Moves between objects:
state | a m v w l
Rez | Puv Pib Pap Lar Zat
Sog | Zad Lib Mon Vak Vid
Sav | Lar Bok Zad Koz Pap
Bet | Lel Fup Kav Git Vut
Nik | Zif Kav Zol Piz Nem
Pib | Ded Zol Rez Fif Ruf
Lom | Vov Lel Zif Tul Vof
Sud | Zat Vas Ziz Pap Sog
Nem | Vom Zut Rud Fum Lek
Ded | Vef Fum Puv Tez Nes
Dil | Dod Mon Vov Fup Bol
Reg | Bok Kom Lib Ruf Sez
Vak | Zof Zat Bam Vot Ser
Fif | Tez Rak Lar Kom Puv
Tul | Bet Fik Bes Nus Gur
Bok | Fif Lek Sav Nes Rez
Zad | Dum Sav Ser Zof Raz
Lar | Luz Fif Dum Reg Gam
Lib | Sav Reg Sog Zat Soz
Fum | Gar Zif Ded Kan Rer
Rer | Rof Vom Nes Vef Fif
Nuv | Ziz Vot Bef Vid Nur
Soz | Pap Sez Vid Zad Ziz
Tiz | Soz Dum Pir Sog Nuv
Gav | Piz Res Lek Vom Zol
Rol | Tup Dod Vut Lel Nus
Bol | Fal Neb Kiv Rol Tul
Ruf | Nes Rud Zat Puv Sav
Lov | Tul Git Piz Kiv Zif
Dod | Pir Ser Rol Nur Fal
Vut | Fuf Rol Zut Lom Res
Ziz | Vak Sud Nud Raz Mon
Piz | Bes Lov Rak Mas Fum
Fik | Fup Nud Tul Fal Vov
Kan | Nik Bes Tez Gav Vef
Bef | Nud Nuv Git Neb Lel
Kiv | Nus Bol Mas Vut Bes
Fal | Bef Vum Nus Tup Bet
Lel | Dil Nur Lom Fik Fuf
Vof | Kiv Fuf Vom Gur Piz
Mon | Ser Sog Dil Bam Neb
Fup | Nur Bam Bet Bef Rol
Sez | Rez Luz Soz Sav Sud
Tez | Zol Kan Luz Lek Guv
Dum | Sez Lar Tiz Lib Vot
Zol | Fum Nik Pib Rak Rud
Mas | Res Kiv Rof Zut Kan
Gar | Zut Gur Vef Nik Rof
Rof | Gav Mas Kom Nem Tez
Lek | Rak Gav Bok Rer Pib
Vef | Nem Gar Guv Zol Kom
Neb | Vum Vid Bol Dod Fik
Zat | Koz Ruf Vak Gam Zad
Nur | Mon Tum Lel Nud Tup
Kav | Lom Bet Nik Lov Zut
Zof | Lib Koz Tum Sud Tiz
Rak | Kan Piz Fif Rof Ded
Vid | Raz Soz Neb Ser Nud
Gam | Vas Puv Vot Sez Zof
Bam | Tum Vak Fup Nuv Dod
Ser | Tiz Zad Dod Tum Vum
Nus | Git Fal Res Fuf Kav
Zif | Gur Lom Fum Bes Vom
Nud | Bam Ziz Fik Vum Dil
Zut | Vof Vut Nem Zif Gav
Kom | Lek Rof Reg Rud Luz
Gur | Vut Vov Gar Kav Mas
Fuf | Bol Tup Vof Vov Lov
Rud | Rer Nem Ruf Ded Bok
Bes | Kav Tul Kan Res Gar
Vas | Ruf Guv Sud Rez Lib
Nes | Kom Rer Koz Guv Lar
Pir | Vid Tiz Tup Mon Bef
Res | Lov Nus Gav Vof Nik
Luz | Pib Tez Sez Bok Vas
Tup | Neb Pir Fuf Dil Git
Tum | Sog Zof Nur Ziz Pir
Vum | Nuv Raz Fal Pir Fup
Koz | Reg Nes Zof Vas Dum
Git | Fik Bef Lov Bol Lom
Vot | Sud Gam Nuv Soz Tum
Puv | Guv Ded Gam Luz Koz
Raz | Vot Pap Vum Tiz Bam
Pap | Gam Rez Raz Dum Vak
Vov | Rol Dil Gur Bet Kiv
Vom | Mas Vof Rer Gar Rak
Guv | Rud Vef Vas Pib Reg

The rows follow the links: the fewer symbols apart two objects are, the more alike their rows tend to be.

Here are some objects, each with a row of numbers. One shown again gets a slightly different row.
Res -> [26, -9, -18, -30, -28, -88, -10, -113, -134, 50, 50, 31, -51, 37, -8, 34, 61, -32, -21, -27, 20, 23, -25, 52, 64, -87, -52, 43, 56, -10, 59, 0, -6, -24, 56, -47, 9, -23, 17, -28, -36, -1, -4, 36, 22, -43, 16, 19, -13]
Vov -> [45, 22, -14, 21, -9, -59, -47, -40, -54, 34, 104, 11, -41, 8, -54, 57, -33, -69, 22, -1, 2, 41, -12, 26, 45, -89, -44, 34, 54, 8, 33, -26, -16, -79, -22, -14, 70, -31, 75, -15, -57, -27, -57, -55, -29, -38, 89, -27, -16]
Reg -> [-51, 47, 27, -35, -60, 123, -4, 26, 46, -20, -21, -6, 72, -9, 63, -34, 34, 34, -5, 20, -62, 11, 78, -9, -82, 93, 0, -58, -65, 7, -37, 59, 56, 38, 30, 18, -5, 43, -11, 17, 32, 43, 39, 33, -4, 19, -79, 16, 20]
Tum -> [-22, -24, -49, 57, 83, 4, 37, 112, 124, -25, -86, -25, -26, -18, -27, -12, -94, -5, -3, -6, 34, 2, -48, -35, 6, 37, 73, -11, -7, 2, -15, -69, -67, 28, -56, 40, 22, -7, -40, -11, 24, -32, 28, -48, -17, 42, 50, -5, 4]
Puv -> [-36, 39, 41, -41, -60, 113, -4, 11, 27, -25, -9, -4, 78, -10, 60, -37, 45, 43, 2, 23, -64, -10, 78, -15, -78, 84, -5, -50, -62, 6, -40, 68, 66, 36, 28, 11, -23, 43, -12, 24, 30, 47, 25, 39, 3, 14, -87, 10, 17]
Nud -> [29, -25, -11, 67, 84, -33, 2, 85, 86, -26, -1, -20, -21, -31, -66, 12, -107, -17, 34, 12, 37, -17, -48, -39, 21, -17, 44, 15, 17, 6, -19, -63, -53, -30, -96, 30, 19, -25, 9, 6, -9, -49, -46, -88, -29, 18, 86, -48, -10]
Zut -> [26, -28, -6, -37, -28, -94, -1, -119, -141, 46, 29, 30, -45, 40, 2, 20, 82, -13, -28, -25, 30, -2, -28, 47, 62, -77, -45, 45, 47, -14, 53, 9, 5, -7, 66, -49, -21, -18, 1, -20, -27, 8, 0, 56, 38, -40, -8, 25, -10]
Tup -> [49, 0, 0, 57, 46, -44, -33, 37, 24, -3, 77, -7, -26, -25, -72, 35, -87, -44, 44, 16, 15, 4, -25, -13, 28, -55, -1, 28, 35, 10, -4, -44, -33, -73, -81, 13, 47, -32, 56, 4, -40, -46, -75, -93, -39, -12, 100, -53, -13]
Fik -> [54, 10, 0, 46, 28, -45, -41, 17, 6, 6, 90, -5, -27, -15, -71, 47, -79, -53, 42, 15, 6, 12, -20, -7, 30, -68, -15, 28, 39, 11, 6, -36, -26, -80, -71, 6, 56, -32, 66, 0, -47, -39, -75, -88, -40, -20, 102, -50, -14]
Dod -> [38, -17, -4, 66, 75, -39, -8, 76, 74, -25, 24, -22, -21, -34, -71, 18, -106, -22, 41, 16, 31, -15, -42, -34, 22, -27, 29, 22, 23, 9, -17, -57, -48, -45, -99, 28, 27, -30, 27, 6, -20, -50, -57, -95, -33, 12, 91, -51, -13]
Fup -> [48, -6, 0, 59, 60, -42, -25, 51, 44, -13, 55, -17, -24, -27, -74, 29, -97, -38, 45, 18, 21, -3, -34, -26, 28, -48, 11, 26, 32, 9, -11, -47, -37, -66, -90, 21, 38, -31, 48, 9, -32, -47, -73, -96, -38, -2, 101, -55, -14]
Lek -> [12, -25, 76, -51, -39, -1, 5, -63, -73, -17, 6, 8, 56, 1, 45, -38, 105, 78, 1, 12, -8, -72, 30, -4, -17, 22, -17, 13, -30, -11, -26, 77, 70, 25, 33, -21, -107, 20, -27, 41, 22, 35, -14, 74, 42, -6, -104, 3, 1]
Vom -> [27, -48, 26, -47, -27, -85, 13, -114, -135, 22, 9, 24, -16, 31, 21, -2, 106, 29, -25, -21, 32, -39, -21, 32, 48, -50, -33, 46, 26, -18, 33, 29, 23, 10, 60, -47, -76, -9, -23, 2, -8, 15, -2, 75, 51, -29, -53, 22, -5]
Bef -> [46, -7, -1, 63, 68, -43, -17, 63, 55, -17, 46, -15, -24, -29, -71, 26, -100, -32, 46, 18, 25, -8, -34, -29, 22, -41, 20, 27, 29, 11, -11, -49, -38, -61, -93, 23, 34, -29, 41, 9, -28, -48, -68, -94, -39, 0, 97, -54, -15]
Fuf -> [47, 19, -15, 14, -14, -60, -46, -49, -65, 41, 103, 14, -42, 9, -48, 57, -24, -68, 16, -2, -2, 41, -11, 32, 45, -94, -52, 35, 57, 7, 43, -24, -15, -75, -9, -20, 66, -33, 71, -23, -59, -25, -54, -48, -26, -43, 85, -22, -17]
Sav -> [-70, 54, -18, -14, -42, 132, 8, 55, 83, -9, -56, -9, 49, -4, 57, -30, -1, 11, -21, 8, -54, 41, 63, -7, -76, 97, 15, -71, -60, 10, -25, 27, 19, 52, 32, 24, 31, 42, -20, -4, 35, 33, 69, 24, -13, 26, -53, 30, 23]
Sez -> [-70, 50, -24, -15, -33, 125, 14, 59, 90, -10, -63, -11, 43, -2, 52, -29, -9, 11, -20, 3, -54, 44, 53, -9, -74, 96, 21, -69, -59, 12, -21, 16, 15, 53, 32, 25, 36, 38, -21, -9, 39, 31, 73, 19, -13, 31, -46, 34, 23]
Pap -> [-74, 32, -55, 7, 4, 97, 29, 84, 116, -9, -98, -14, 11, -2, 35, -22, -41, -4, -28, -5, -26, 50, 18, -11, -51, 93, 43, -61, -44, 8, -14, -23, -26, 61, 16, 32, 47, 26, -35, -20, 39, 13, 86, 3, -17, 40, -15, 34, 21]

Each walk starts at a row. The symbols on each line, taken left to right, move it on to the next object.
Each answer is a row, close to the row of the object it stands for.
[48, 20, -9, 25, -2, -54, -45, -31, -43, 30, 107, 9, -38, 2, -56, 55, -45, -67, 29, 2, 0, 39, -11, 21, 40, -91, -39, 34, 54, 11, 32, -25, -17, -80, -29, -13, 69, -32, 75, -15, -55, -31, -61, -61, -33, -36, 89, -30, -14]
w m m w a l w m v: [-5, -25, -33, 66, 90, -14, 27, 107, 113, -30, -63, -27, -27, -26, -46, -5, -104, -7, 10, 0, 40, -9, -54, -39, 10, 15, 62, -1, 4, 3, -18, -71, -66, 4, -77, 35, 18, -15, -21, -4, 15, -44, -3, -64, -19, 35, 63, -27, -4]
a m m w l a: [-65, 54, -8, -23, -42, 129, 4, 47, 76, -12, -49, -8, 52, -3, 59, -29, 4, 15, -14, 10, -60, 37, 64, -7, -80, 98, 12, -69, -63, 12, -25, 33, 30, 51, 34, 23, 27, 42, -19, -1, 39, 37, 65, 25, -10, 27, -58, 28, 24]
[-76, 35, -50, 6, -4, 106, 26, 80, 115, -8, -92, -14, 17, 0, 37, -25, -38, -1, -28, -5, -32, 49, 26, -9, -58, 93, 37, -66, -45, 8, -13, -15, -18, 59, 24, 32, 49, 31, -36, -19, 40, 17, 85, 7, -14, 37, -22, 36, 23]
w l v l a m m: [-74, 43, -39, -6, -18, 118, 19, 69, 101, -10, -78, -10, 27, 0, 46, -26, -24, 3, -28, 0, -44, 49, 43, -10, -66, 95, 30, -68, -55, 7, -15, 1, -3, 56, 28, 26, 45, 37, -26, -15, 37, 24, 81, 15, -15, 33, -36, 36, 20]
l m v w v a l: [-12, -25, -38, 63, 90, -8, 34, 110, 120, -30, -72, -27, -29, -23, -40, -6, -99, -7, 10, -3, 39, -8, -51, -39, 7, 24, 65, -3, -1, 1, -18, -70, -66, 13, -70, 37, 17, -13, -27, -5, 18, -36, 12, -60, -18, 36, 58, -17, -3]
[26, -17, -15, -32, -31, -91, -9, -115, -134, 50, 44, 30, -51, 41, -4, 32, 69, -26, -22, -28, 22, 14, -25, 54, 63, -86, -50, 44, 54, -12, 58, 1, 1, -18, 62, -47, 0, -25, 13, -25, -30, 2, -3, 43, 27, -43, 9, 22, -10]
m v v l a: [22, -45, 52, -49, -28, -58, 12, -99, -118, 6, 2, 16, 10, 18, 31, -20, 113, 56, -17, -6, 19, -63, -5, 15, 26, -24, -22, 35, 6, -22, 7, 52, 43, 24, 51, -38, -102, 1, -33, 20, 7, 23, -8, 79, 55, -21, -81, 12, -5]
v l l l v: [-56, 2, -64, 37, 55, 46, 40, 108, 131, -18, -110, -21, -17, -8, 3, -19, -74, -5, -21, -11, 15, 27, -27, -21, -21, 64, 64, -38, -25, 5, -7, -57, -61, 53, -18, 35, 35, 8, -45, -22, 37, -13, 66, -20, -12, 46, 23, 20, 13]
[-72, 23, -62, 20, 22, 81, 36, 94, 122, -10, -106, -17, -1, -4, 26, -20, -53, -8, -30, -12, -10, 43, 2, -12, -42, 83, 50, -56, -36, 8, -10, -37, -38, 59, 7, 33, 47, 22, -43, -20, 43, 6, 84, -3, -14, 39, -4, 31, 14]
v l v w a v l: [42, 22, -22, 8, -18, -62, -44, -56, -74, 42, 102, 16, -46, 16, -48, 56, -17, -71, 16, -4, 1, 46, -10, 34, 49, -96, -49, 34, 59, 6, 45, -22, -14, -72, -3, -22, 69, -30, 69, -24, -59, -24, -47, -39, -21, -41, 78, -15, -14]
m v v l a: [28, -21, -12, -35, -29, -91, 0, -117, -137, 48, 37, 29, -47, 41, -1, 26, 78, -20, -28, -26, 27, 8, -26, 51, 63, -82, -48, 45, 50, -15, 56, 5, 0, -11, 66, -46, -12, -18, 7, -23, -28, 6, -1, 47, 32, -42, 1, 22, -13]
[48, -4, 0, 55, 52, -44, -29, 45, 38, -11, 66, -10, -21, -25, -72, 36, -91, -39, 43, 16, 18, 1, -31, -21, 26, -52, 3, 27, 35, 10, -6, -47, -32, -70, -88, 15, 42, -34, 53, 5, -37, -48, -74, -91, -39, -4, 100, -53, -14]
v m w w w a l a: [34, -19, -7, 65, 81, -37, -4, 82, 77, -27, 12, -24, -23, -29, -66, 17, -109, -23, 37, 14, 34, -16, -47, -38, 22, -24, 36, 19, 18, 6, -18, -62, -50, -41, -99, 28, 24, -28, 17, 9, -15, -49, -55, -92, -33, 15, 88, -50, -11]
m v m w w m m: [-59, 50, 8, -27, -55, 130, 1, 35, 61, -15, -32, -7, 62, -8, 61, -33, 20, 22, -8, 15, -63, 23, 70, -5, -82, 96, 6, -66, -64, 9, -34, 44, 45, 43, 32, 17, 11, 44, -12, 10, 35, 40, 51, 29, -8, 20, -72, 21, 21]
[33, 10, -27, -8, -29, -75, -30, -88, -105, 54, 83, 27, -53, 28, -31, 52, 20, -60, -5, -17, 7, 47, -16, 50, 58, -97, -56, 39, 62, -2, 58, -15, -12, -55, 31, -33, 51, -29, 52, -34, -54, -9, -27, -5, -3, -45, 55, 5, -11]
v a w v w a a w: [30, -1, -23, -20, -30, -82, -19, -108, -124, 55, 62, 31, -54, 35, -15, 44, 44, -47, -17, -23, 18, 35, -21, 52, 64, -95, -58, 43, 57, -6, 62, -8, -6, -36, 49, -45, 26, -26, 33, -33, -42, -2, -13, 21, 12, -44, 32, 15, -11]
l m v w v a l: [22, -44, 64, -54, -31, -42, 12, -88, -104, -6, 0, 14, 27, 12, 35, -27, 112, 64, -9, -1, 15, -68, 3, 4, 11, -8, -19, 28, -6, -18, -4, 59, 54, 21, 44, -36, -111, 6, -34, 27, 12, 27, -15, 79, 53, -15, -89, 9, -1]
[26, -31, 1, -38, -27, -93, 3, -117, -139, 43, 22, 29, -41, 40, 5, 20, 89, -5, -25, -25, 30, -8, -28, 45, 61, -71, -41, 44, 45, -17, 47, 12, 8, -2, 65, -46, -36, -16, -7, -17, -23, 8, 0, 63, 41, -36, -18, 26, -11]
l w m v m v v l: [-12, 11, 72, -44, -57, 67, -5, -26, -19, -30, 5, -2, 80, -10, 59, -39, 78, 67, 9, 23, -42, -45, 66, -13, -55, 60, -12, -25, -53, -2, -41, 85, 79, 28, 24, 0, -70, 38, -16, 40, 29, 43, -3, 54, 20, 2, -102, 4, 11]
m m v w v v m: [-6, 6, 78, -51, -53, 60, -4, -31, -28, -27, 9, -1, 78, -11, 56, -40, 82, 69, 9, 23, -38, -51, 61, -16, -54, 55, -13, -21, -52, -3, -44, 83, 78, 29, 26, -7, -81, 33, -20, 44, 28, 40, -6, 57, 23, 5, -108, 0, 9]
[5, -27, -27, 62, 95, -20, 24, 104, 110, -31, -51, -27, -26, -28, -49, -3, -104, -10, 17, 3, 44, -12, -53, -42, 16, 8, 59, 3, 7, 3, -19, -68, -65, -3, -80, 36, 13, -18, -18, -1, 10, -39, -10, -70, -22, 33, 72, -27, -5]
v l w l l a: [43, 19, -21, 7, -19, -63, -38, -68, -82, 46, 97, 18, -46, 20, -42, 57, -7, -64, 10, -7, 2, 49, -12, 40, 52, -97, -55, 36, 57, 4, 49, -17, -15, -69, 6, -27, 65, -31, 63, -25, -57, -20, -41, -31, -16, -43, 73, -13, -13]
w v m w m l v: [31, 7, -23, -13, -29, -77, -28, -94, -111, 57, 74, 29, -55, 34, -26, 50, 31, -53, -10, -17, 10, 40, -16, 50, 61, -96, -57, 41, 60, -4, 58, -13, -9, -46, 38, -40, 44, -29, 45, -30, -50, -7, -20, 5, 0, -46, 47, 7, -13]
